m =
[[  2  -5   1  -8  -4  -4   1  -4   2  14 -12  -9  10   5]
 [-22 -38   7  19  -1 -43  35  46 -37  50 -42  19  48 -42]
 [ 42  33  21  23 -15  34   4   2  40   0  16  -6 -14  48]
 [ 37  30  13   1 -14  34  -8 -18  42  -3  13 -19 -16  51]
 [-45 -38 -19 -17  15 -41   3   8 -47   7 -21  11  21 -56]
 [-25 -30  -5  -2   4 -32  14  19 -31  25 -27   9  29 -35]
 [-31 -28 -13 -12  10 -30   3   6 -33   8 -17   7  17 -39]
 [ 20  19  10  16  -5  19   1   4  18  -8  14   2 -13  21]
 [ 43  38  29  50 -12  34  16  27  34  -6  25  14 -18  37]
 [-15 -24  -2  -4   0 -24  12  12 -20  27 -26   2  27 -21]
 [ 14  22  -4 -12   0  26 -21 -29  24 -28  24 -13 -28  27]
 [ 40  37  26  45 -10  34  12  23  32 -10  26  13 -20  35]
 [  4  -9  16  31  -7 -13  29  40  -9  32 -19  17  25 -10]]
Counting starts at 0.
The entry in row 0 and column 1 is -5
Read off the entry in row 0 and column 0.
2
The minimum is -56
Read off the top-right entry.
5
The entry in the bottom-left corner is 4
Read off the entry just right of 31.
-7
The entry directly below the smallest entry: -35
The bottom entry of the column that holds the largest entry: -10
Read off the entry in row 1 and column 1.
-38
The entry directly below -35: -39
The entry just right of -43 is 35
The entry directly above the largest entry: 48
Read off the entry in row 0 and column 2.
1
The entry directly above 43: 20
The entry at row 1, column 0 is -22
Read off the entry in row 1 and column 2.
7
Read off the entry in row 2 and column 0.
42
Read off the entry directly above the smallest entry.
51
The entry directly above -45: 37
